Each row of numbers stands for one element and depends on some of the facts below. Use the named rows to name the rest.

Known rows:
ziske: [ -4  -7   5   0  -6  -3   1   9 -13  -6 -14  -3  -6   2  11   6  -8   2
 -19  -4  12   0  15  -1   1  -3  -8  -3   4   3  -3  -5]
rabristim: [ 14  -6   8   0   3  -3 -15  -1  -1   8  -4  -3  13  -6  -7  12  10 -19
  -5   0  18  -1   2  -9   6   6   4   4  -2   2 -13  -6]
fulol: [-11 -14  -1   7  20   5   3  -3  -7  -9   1   3 -11  -9   1   9   0  12
  -6   3   7  -4   4   2   2   6   7   7  -5   9   4   1]
dimun: [ 28   0 -26  -8  -4  54  23  17   3 -15  -2 -25 -31 -13 -28   9   1  11
  -3  19 -42 -49 -25   5 -33  12  -9  -3 -21 -10  29 -35]
gradregrom: [-18  -8  -2  11   6  -2   6  12  -4  -2   0   4 -16   4  -7  -4 -19  11
 -15   2   5  -7  19   8  -7  13   0  16  -8   3  -3  -1]
suklis: [ -2  -7  10  -5  -6 -12  -6   1  -9   9  -6  -4  -8   3  12   8  14   2
  -8 -11  17  -3  -1  -7   0  -6 -14  -3  -8   0   1  -3]
dronar: [-19  -5   1  13   7  13  -1  12   7  10   0  -3  -7   7 -10   6  -9   3
  -6 -16  12  -6   3   4  -4  18   4   9 -15   7  -3   9]
toki: [ -2 -10   0  16   6 -10   2  -5  -2 -19  -5 -10  -2   6   3  -4  -4  -8
   2  -3  14 -12   4   4   8  -1   7  15  -8   2   4  -4]
pesak: [  3 -17  -4   4   1  -6  10  -7   4   8 -18 -11  10   1  -4  -3   5 -25
 -17  14  20 -14  15  12   0   4  -1 -22   9  16 -14  -8]
vogra: [ -5  -7   5  -3  -3 -11   5   4 -13  -5  -9  -3 -10   6   9  -3   0  -1
 -14  -2  15  -4  17  -3   0  -4  -9  -7   1   1   2  -8]
forim: [ -1  -5   7   0  -2   6  -6  12  -1  16  -7   1  -2   1   0  14   0  -3
 -15  -5  14  -2  10  -4  -2  10  -6  -5  -5   2 -12  -1]
dudo: [ 12 -12   0   2   3 -17   3 -20 -12  -9 -24 -11   7  -4   8   4   9 -19
 -12   6  17 -14  13   4   7 -11   1  -1   7   2  -5  -7]
plaler: [ -8  -7   2  -8   1  -2   5   1 -13   3  -2   3 -18  -2   9   6   5   8
 -14   3  10   2   9  -5  -3   1  -9 -15   1   4   1  -8]
dekital: [  1   4   9 -12   0   0  -2  13  -4  -3  15   2 -14   6  -1 -11  -1  -8
  -7  17   8   3  18  -9   3  11  10 -15  -2 -10 -12 -17]
voplam: [  5  -6   8 -11  -1 -10 -16  23 -26 -19   4   5  -5  -9  15  -6 -11   5
 -14  -4   4   3   2  -4   0 -15   3  -5  10   9   4 -29]
faku: [ -6 -19  -4   7   4  -3  17 -10  10   1  -3 -12   1   1  -8   0  -1 -11
 -17  12  22 -13  12  19  -3  -3   5 -16  15  17  -2  -6]
plaskir: [ -2 -17  -3   5   4  -4  12   0   3  -4   3  -9  -1  -1  -5  -1   0  -9
 -16   7  21 -10   5  17  -2  -4   5  -9   9  15   2  -8]
biton: [  7 -11  13  -4  -1 -15  -5  -8 -14   8  -9   2 -10   1  14   8  14   3
  -8 -13  13  -3  -2  -6   1 -11 -13   6  -5   0   2  -5]
gribas: [-17 -15  -3   2  15  -6  11  -1  -6  -9   7  -5 -18  -9   3  -3   3  15
  -7   3  10  -7  -1  11  -5   3  -1  -1 -10  18  13  -5]
gastok: [-19 -10   1  18   4   1   5   4  -6  -4 -11  -4 -18   3   7   7  -4  12
  -3 -20   5  -6   5   4  -2  -1  -8  21 -10   1   8   4]

Facts:
babram {θ=a, π=kloke, κ=h}
biplum {θ=b, π=suklis, κ=e}
biton {θ=a}
bratrek {π=gastok}
brizul {θ=a}
brudre {θ=a, π=kloke, κ=f}
bruplir {θ=a, π=neflin,biplum,trinir, κ=c}
buro {θ=a, π=klubridon,lobrol}
dagil {π=klubridon,plizi}
dagror {θ=a, π=kluplites}
dekital {θ=a, π=klerefe,buro, κ=d}
dimun {θ=b, π=mestuk, κ=i}
dreklol {θ=b, π=refistus,giva, κ=o}
dronar {θ=b, π=gastok,suklis, κ=k}
drunok {θ=a, π=giva, κ=h}
drurafos {θ=b, κ=i}
dudo {θ=a, κ=c}
faku {π=dudo}
feplu {π=dudo}
floten {θ=b, κ=k}
flukli {θ=a, π=plizi,lobrol}
forim {θ=a, π=biplum,biton, κ=k}
fulol {θ=b, κ=m}
gastok {θ=b, κ=h}
gipen {θ=a, π=kestu, κ=p}
giva {π=gitir,suklis}
gotral {θ=a, κ=q}
gradregrom {θ=b, π=flukli, κ=l}
gredrol {θ=a, π=voplam, κ=i}
gribas {θ=b, κ=j}
griskim {θ=a, κ=d}
kladruk {θ=b, κ=h}
klerefe {θ=a, π=tegobo}
klifer {θ=a, κ=o}
kloke {π=zotre}
klubridon {θ=a, κ=c}
kluplites {θ=a, π=trovor,tetuk,biton, κ=j}
ladi {θ=b, κ=o}
lizas {θ=a, π=taplal,gastok}
lobrol {θ=a, π=pladino, κ=m}
lunor {θ=b, κ=g}
mado {θ=b, κ=q}
makor {θ=a, π=voplam, κ=j}
mestuk {θ=b}
nastur {θ=a, κ=n}
neflin {θ=b, π=kloke,dudo, κ=l}
nosil {θ=a, π=brudre, κ=j}
pesak {θ=a, π=feplu, κ=p}
pitraplus {θ=a, κ=j}
pladino {θ=a, κ=f}
plaler {θ=a, κ=i}
plaskir {π=vakiskos}
pleke {θ=b, π=neflin, κ=f}
plizi {θ=b, π=taplal, κ=p}
potur {θ=b, π=gredrol,buro}
raban {θ=a, π=klubridon, κ=k}
rabristim {θ=a, κ=g}
refistus {π=gastok}
ridrun {θ=b, π=taplal}
rostu {θ=b, π=dagil, κ=c}
selu {θ=a, κ=c}
sipek {θ=b, κ=p}
sipil {θ=a, κ=f}
skeflel {θ=a, κ=p}
skeflol {θ=a, π=raban,tamom, κ=h}
skenun {θ=b, κ=d}
skugru {θ=a, π=neflin, κ=n}
stadral {θ=b, κ=n}
stafek {θ=b, κ=f}
stedi {θ=a, κ=l}
steskol {θ=b}
suklis {θ=a}
tamom {θ=b, π=pladino, κ=g}
taplal {θ=b, π=suklis, κ=p}
tegobo {θ=a, π=gredrol, κ=l}
tetuk {θ=b, π=rostu,taplal, κ=d}
toki {θ=b, κ=c}
trinir {π=buro}
trorur {θ=a, κ=m}
trovor {θ=b}
vakiskos {θ=a, π=pladino,kloke,skugru, κ=e}
vegri {θ=a, κ=k}
vogra {θ=a, κ=e}
vomi {θ=a, π=taplal, κ=l}
voplam {θ=a, κ=o}
zaskas {θ=a, π=bruplir, κ=h}
zibral {θ=b, κ=e}
ziske {θ=a, κ=h}

Name these rows:
No name comes twice in this set of rows, the named rows included.
[-14  -1   3   3 -15   5   4  22  -2   8 -12  -7  -9  14   5   7  -7  -1
 -14 -13  16   3  15  -4  -4  13 -19 -12  -7   5  -2   3]	drunok
[  0  -4   6 -15  -3  -7  -7  26 -19 -10  11  10 -12  -9   7  -4  -6  10
 -16  11   1  11  12  -6   0   3  -1 -12   2   8   0 -22]	gredrol
[ -6  -9   6  -9   0 -11   3   0 -14   5  -2   1 -18  -7  13   9  15  14
 -11   0  13   2   2 -10  -2   0 -17  -9  -5  12   7  -3]	kluplites
[  3   1  10  -8  -2  -5   0  -6  -7   8   6   0 -13   3   8  -1   6  -7
  -5  11   9  -5  15  -6   4   6   2 -14  -8 -15  -9  -7]	griskim
[-16  -5   3  14   5   2   6  12   5   1   2 -10 -12  10  -2  -4  -4   2
  -1  -8  16  -7  -1   6  -1  13  -1   4 -11   7   5  -1]	ridrun
[-14 -15   3  10  11  -1   3   3  -5 -14  -8  -6 -11  -4   6   0  -9   2
  -7  -8   9 -11  -2  13  -3  -7   6   4  -2  10  11  -7]	ladi
[ -7 -11  -5   1  -3  -4   6   2  -9  -3 -23  -3  -3  -2  -1   2  -7  -6
 -23   8  13  -8  24   7  -1  -2  -5 -16  14  12  -9  -7]	babram
[ -8 -14   7  10  11 -11  -8 -12 -10  -2  -4   5 -14  -7   9   4  11  13
   0 -16  11 -13 -12   5   2  -8  -3  22 -15  -2  12   2]	trovor
[-31  -9   4  18   2   7  12  17   4  -4 -10 -13 -12  11   3   1  -7   7
  -4 -18  17  -7  -1   7  -3   6  -6  -7 -10  12  10   3]	dreklol
[ 44  -7 -21  -4  -4  40   8   2  -2 -19 -10 -23 -21 -20 -20   9  10   6
  -3   5 -41 -59 -39   5 -29  -8  -8  18 -24 -16  27 -37]	mestuk
[  4  -1   3 -10  -4  -3  -5  22 -22  -5   9  13 -12  -1   2  -3 -17   8
 -20   6   1   5  24  -7  -3   4  -4   7   3   1  -9 -16]	tegobo
[-16   2   4   1 -13   5   8  17  -5  12  -5  -1 -14  10   1   6  -9   5
 -17  -2  10   1  23  -3  -5  14 -19  -1  -4  -2  -5   4]	vomi
[ -3  -7   3  -5   0  -5  -2   9 -11  -5 -12  -6  -6   0  12   5   0   2
 -16  -7  14  -5   3   1   0  -7  -6 -16   8  11   3  -9]	klifer
[-15 -19  -7  11  14  -4  12  -5  -6  -6 -12   2 -15  -4  -2   1 -16   9
 -17   7   5 -16  20  15  -3   5  -1  14  -1   5  -4   1]	neflin
[ 13 -10   6  -6   7  -2 -13 -10 -10  17  -2  17  -7 -13   2  10   5   0
 -18   5   7  -3   8   0  -3  -4   1   5  -1  -6 -11  -7]	pladino

The same elements again, as new rows of numbers:
Named rows:
plaskir: [ 20  25   6  25 -13  48  35 -24  -9  15 -50  39   0  -9  16  31  -2   1
  -6 -12 -22  26  20 -12  12  21]
toki: [-34  18 -28   7  33 -15  31   4 -16   5  16  12  11  -7  29   5  -5  18
  17  -2 -18 -10   2 -10  24 -39]
rostu: [  9  21   0  15  41 -38 -20  13  -9 -16  21  -3  16 -17  76  -1   5   4
  -6 -10 -46  -5  24  -3   8 -26]
lobrol: [ 17 -36  26 -14   8  11 -27 -14 -20  -6 -29  15  -6 -21 -13 -18 -16  -2
 -12   5 -20  20   3 -42 -33  47]
gitir: [  7  37  18  -7  23 -11  47  18  35 -19 -14  36  17  44  23 -18   3   1
 -31  -7 -10   1  22   0   8  22]
lunor: [ -8 -24 -38  -7   4  -5  18  -2   4 -16  -9   1  -2  -7   9  18  11   3
  26   0   2  -6 -11   3 -18  -3]
skeflel: [-11 -16  -8   2   0   7 -14  10  11  -2  10 -19 -18  -2 -34   4 -10   4
   9   5  22  -2 -33  18   4 -11]
voplam: [-10 -35  15 -17  11   1  -3  -4 -31 -13  36  -3  10  21 -49 -33 -25 -12
  -6  -6   0   7 -55 -58 -19   8]
zaskas: [ 19  -2  14  21 -27  23 -12  -1  -1  26   4  -4 -27  -9 -32  -6  -1   8
 -24 -16  16  -9  19   1  14  -1]
dimun: [-37  -1 -52 -22  -2 -19 -22   0   5   6   8  -7   1 -13 -14  33   0  15
  39 -15   5 -28 -26  27   0 -36]
dronar: [ -5   9 -35  -6 -12 -28 -15  29  33  -5  -4  -4   3  11  24 -39  11  29
 -11 -33  25 -41  31  12   2  14]
gastok: [-22 -13  25 -30  30 -59   0  71  19 -16  42   2   0  38   5  -6  33  13
 -42 -22  12 -16  -4  10  16  -6]
ridrun: [ 23   4 -13  -1  -1 -18   9   9  25 -11  -9   2   6  -3  68 -20  19  17
  -5   0 -12 -12  56  14 -21   9]
rabristim: [  4   2 -11   1   2  14  16 -15   8 -10  -2   0 -10  -4 -22  -6 -13  -1
   8  30  10  11 -14  10  -9  -6]
plaler: [-34   7  -4  -6   9  -6 -29  -8   3   1  13 -16   1  -8 -34  -2 -20  -2
  23   5  10 -14 -32  24  17 -22]
tegobo: [-22   3   4 -12 -21 -22  -1 -51   0 -11  48   8  -8   2 -37 -20 -41 -31
   5 -20 -38 -21 -26 -38 -35 -21]
klerefe: [  8 -21  10  -8  14  27  14 -16 -20  19 -20  25  -7   3  14 -48 -46   6
 -28  13 -28   2  13 -41 -30   9]
skenun: [-19 -18 -33 -23  -5  -7 -10   7  -7  -3  13   5   5   5   4  25  19   7
  28  -8  13 -11 -19  13  -7  -4]
brizul: [  6   5   5   3  15  17  29  -6  -6   1 -20  -3  -5  -1   8 -19  -5  -5
   1  35   2  12   6   8   5  -5]
klubridon: [ -2   4  52  12  53 -23 -13   7 -44 -15  27   6  16  -8  22 -43 -33  -6
 -36   6 -58  18  -2 -50  10 -15]

Name these rows:
No name comes twice in this set of rows, the named rows included.
[  9 -26 -33  -4   0  11   4 -20 -22  24 -24  28 -11  -7  42 -24 -38  25
 -14 -15 -23 -18  44 -38 -56   5]	potur
[  5   3  17  -6  -2 -36   5  27   8  12  14   7  11  11  20   5  41  -3
 -23  -3  18  -9  26  -4   1  11]	biplum
[-19  27   0  14  22   1  26 -14 -21   8  15  -6   7  -5  11 -27 -35   0
   3  25 -20   6   3   4  29 -41]	selu
[ -8  -9   1   4  12  10 -15  11   0  18  17 -20 -19   7 -19   5 -10   8
 -12  12  19  -4 -17  31  13 -21]	ziske
[ -6  -2 -18  23 -58  -6   4  -2  -3  10  11   3 -13 -15 -25  49  31   2
  26 -41  13 -10   5  -2  20  -1]	pleke
[-18  25  -3 -11 -23 -24   7 -37  18 -27  35 -20   7  -6 -36  10  -9 -31
  40   9 -27  -2 -26  18  -2 -29]	stedi
[ -4   5  20  31 -37  13   1 -10 -17  16  13  -8 -21 -19 -52  27  13 -13
  10   2   8   9 -18  -4  31 -10]	brudre
[  3 -14  15 -19  15 -54 -44  50  29 -40  40 -12   3  -1  22   6  38   6
 -21 -24   5 -13  -7  10  -3  15]	taplal
[  9  -1  10   5 -50  25 -16 -22 -18  46 -12 -23  -7  -2 -40  25  16  -8
   9  11  35   3   0  10  12  10]	nosil
[ -3 -19  63  15   2  -5 -21   8 -28  -9  26   5   3 -19 -45  17  11 -18
 -17   1 -20  23 -36 -35  11   7]	pladino
[ 16 -30   2  -5   7 -30 -58  38  10 -38  31  -6   0 -13  19  10  16  10
 -11 -36  -5  -7  -6  -3 -20  16]	plizi
[ 13  13  70   0  29 -31  40  29  24 -25   3  10   7  19  13 -55  14 -10
 -48  40  -8   3  29 -14  19  24]	suklis
[ -9  27  45  37  15  -3  55   0 -31  -1  12  18  10 -13 -28  -9   6 -13
 -10  22 -15  22  -5 -17  75 -22]	dudo

